Below is a small trained network, with its code and all its weights. Each question gives an input and a class and asks what happens when units are switched off, that is, made to give their printed mean instead of their output.

import numpy as np


def w(rows, s, z=0):
    codes = np.array(rows[::2]) - 128.0
    scale = np.full(codes.shape[1], s)
    scale[-1] = z or s
    return codes * scale


def norm(h):
    return h / np.sqrt((h * h).mean(-1, keepdims=True) + 1e-5)


def f(y):
    return np.maximum(y, 0)


def log_softmax(a):
    a = a - a.max(-1, keepdims=True)
    return a - np.log(np.exp(a).sum(-1, keepdims=True))


def net(x, mask):
    res = np.array(x, float).reshape(1, 8) / 4 @ E
    u = 0
    for l in range(3):
        y = f(norm(res) @ A[l][:, :-1].T + A[l][:, -1])
        res = res + np.where(mask[u : u + 6], y, B[l][:, -1]) @ B[l][:, :-1]
        u += 6
    return log_softmax(norm(res)[-1] @ U[:, :-1].T + U[:, -1])


A, B = {}, {}
E = w([
[128,134,138,127,127,126,134,128,130],'x0',
[90,229,96,83,190,119,150,131,44],'x1',
[94,136,156,140,153,17,54,4,154],'x2',
[104,204,77,100,94,247,118,44,204],'x3',
[129,126,135,129,127,131,133,124,126],'x4',
[149,68,101,57,181,119,174,97,160],'x5',
[133,128,131,134,128,132,136,119,122],'x6',
[133,131,140,133,128,133,141,118,124],'x7',
],0.0036)
A[0] = w([
[104,115,151,136,127,120,134,132,124,253],'L0N0',
[175,22,92,2,188,123,194,81,186,11],'L0N1',
[97,142,220,209,17,168,55,156,73,47],'L0N2',
[220,63,138,169,53,159,57,91,226,43],'L0N3',
[136,206,171,191,63,158,31,149,80,13],'L0N4',
[236,57,154,192,89,130,113,150,219,16],'L0N5',
],0.0043)
B[0] = w([
[152,86,124,143,98,116,95,85,126,255],'L0N0',
[80,189,24,247,194,84,242,176,220,193],'L0N1',
[110,124,46,186,210,96,216,165,223,185],'L0N2',
[4,98,151,96,92,158,154,118,123,194],'L0N3',
[95,159,3,169,226,87,243,133,227,170],'L0N4',
[13,96,153,124,111,174,193,135,101,169],'L0N5',
],0.0057,0.0042)
A[1] = w([
[124,255,74,73,203,110,141,107,32,43],'L1N0',
[184,120,138,92,115,246,123,214,167,3],'L1N1',
[101,156,85,78,61,201,147,140,144,98],'L1N2',
[57,161,138,108,137,115,51,43,174,146],'L1N3',
[78,58,123,167,120,142,158,136,110,190],'L1N4',
[149,146,76,89,42,168,105,79,152,6],'L1N5',
],0.005,0.003)
B[1] = w([
[18,2,167,144,51,172,162,164,221,234],'L1N0',
[149,176,86,95,62,65,155,79,56,168],'L1N1',
[185,130,160,123,185,140,93,126,146,212],'L1N2',
[194,132,88,109,73,100,153,57,87,243],'L1N3',
[152,161,130,80,133,111,94,138,87,254],'L1N4',
[182,145,189,117,208,163,90,157,135,158],'L1N5',
],0.0059,0.0038)
A[2] = w([
[94,47,182,115,210,41,164,202,125,100],'L2N0',
[155,186,110,121,130,208,59,30,201,22],'L2N1',
[139,137,111,80,155,228,144,62,233,125],'L2N2',
[220,59,191,114,117,61,79,215,62,3],'L2N3',
[3,77,208,103,87,159,111,140,143,35],'L2N4',
[204,142,86,82,74,232,218,252,67,152],'L2N5',
],0.0047,0.003)
B[2] = w([
[122,203,136,135,120,228,107,169,147,247],'L2N0',
[180,119,188,119,165,163,134,254,83,192],'L2N1',
[104,152,168,153,171,118,87,223,77,253],'L2N2',
[154,217,145,72,209,244,94,132,137,180],'L2N3',
[40,26,179,21,67,215,192,151,107,181],'L2N4',
[133,95,120,147,86,22,92,4,140,246],'L2N5',
],0.006,0.0045)
U = w([
[5,15,185,76,46,190,170,148,128,134],'0',
[101,202,12,238,224,81,220,191,229,142],'1',
[229,217,221,76,226,228,36,210,68,5],'2',
[225,101,97,92,41,19,87,7,47,81],'3',
],0.011,0.0023)

Each question gives the input, the list of numbers given to net, and the class t.
The units are the neurons (one row each of A and B). Each row of codes is followed by its name. A weight is (code - 128) times the scale printed after its matrix; where a second scale follows, it is the last column's (A, B and U).
mask holds one flag per neuron, layer by layer. A switched-off neuron (its flag False) gives its mean, the last column of its row in B, instead of its output. The means were averaged over made-up inputs and are rounded, as every weight is.
A unit's drop is (log p(t) with every unit on - log p(t) with that unit switched off) / (log p(t) with every unit on - log p(t) with every unit switched off).
The circuit of an input: a set's keep is (log p(t) with only the set's units on - log p(t) with every unit switched off) / (log p(t) with every unit on - log p(t) with every unit switched off). Starting from the 12 units with the biggest drops (on a tie, the unit counted first), units are removed one at a time, each time the one whose removal leaves the highest keep (on an exact tie, the one counted first), for as long as the keep stays at least 0.8.
units of the circuit, in order: the units of the circuit, biggest drop first
unit that matters most: the unit with the biggest drop
k most important neurons: the k neurons with the biggest drops, biggest first
top k neurons in layer l: the k neurons of layer l with the biggest drops, biggest first
drop when u is switched off: that unit's drop, to one decimal
input [1,2,-5,3,-5,-4,7,3], class 3: unit that matters most : L2N5
input [-5,-4,6,1,-5,-4,2,0], class 3: 2 most important neurons : L1N3, L1N0
input [-8,-6,7,6,-7,0,-2,1], class 3: 2 most important neurons : L1N3, L1N0
input [-3,1,-7,-7,-6,0,-4,-8], class 2: top 2 neurons in layer 2 : L2N3, L2N0
input [-2,-5,0,7,-1,-5,-7,1], class 2: units of the circuit, in order : L1N0, L2N1
input [8,6,-1,0,-8,-6,0,1], class 0: 3 most important neurons : L1N0, L0N1, L2N4
input [-4,5,-2,-7,-2,-7,0,1], class 1: 2 most important neurons : L0N2, L0N4
input [3,8,4,5,6,8,1,2], class 0: top 2 neurons in layer 0 : L0N2, L0N4
input [-7,-3,-7,5,2,6,0,2], class 3: 2 most important neurons : L2N5, L1N1
input [6,-2,8,-2,5,8,8,6], class 1: 3 most important neurons : L0N1, L2N5, L1N1
input [8,0,-7,-8,-4,-8,7,3], class 1: 2 most important neurons : L0N2, L2N5
input [7,1,-3,-5,-5,4,7,-5], class 2: 2 most important neurons : L2N3, L0N4
input [1,4,6,6,2,2,-6,1], class 2: 3 most important neurons : L2N1, L2N5, L1N5
input [-1,5,2,2,-5,2,6,3], class 0: units of the circuit, in order : L1N0
input [8,2,7,-7,6,-5,-6,8], class 2: top 3 neurons in layer 0 : L0N1, L0N3, L0N4
input [7,3,-8,4,7,-8,-6,6], class 1: 3 most important neurons : L0N4, L0N2, L1N3
input [5,3,1,-4,-2,3,-3,-3], class 2: top 2 neurons in layer 2 : L2N0, L2N3
input [1,5,-6,2,6,4,-2,-6], class 3: 3 most important neurons : L2N5, L1N1, L1N2
input [1,2,-4,-4,2,-1,4,-4], class 2: top 2 neurons in layer 2 : L2N3, L2N0
input [6,-5,-6,4,-4,-4,3,6], class 3: most important neuron : L2N5
input [7,3,-8,3,6,-7,-4,6], class 3: 3 most important neurons : L2N5, L0N1, L1N1
input [-8,-5,-7,-5,-4,4,4,8], class 3: 2 most important neurons : L2N5, L1N0
input [-4,2,4,1,0,-1,5,-4], class 3: drop when L1N3 is switched off : 1.7
input [-4,3,7,3,-5,3,2,-6], class 3: drop when L1N3 is switched off : 3.4
input [1,8,5,-1,8,-3,3,8], class 0: drop when L1N0 is switched off : 2.2
input [-8,8,6,3,-8,-6,-2,-8], class 0: drop when L1N0 is switched off : 2.1
input [-2,8,-2,5,0,5,4,-5], class 0: unit that matters most : L1N0
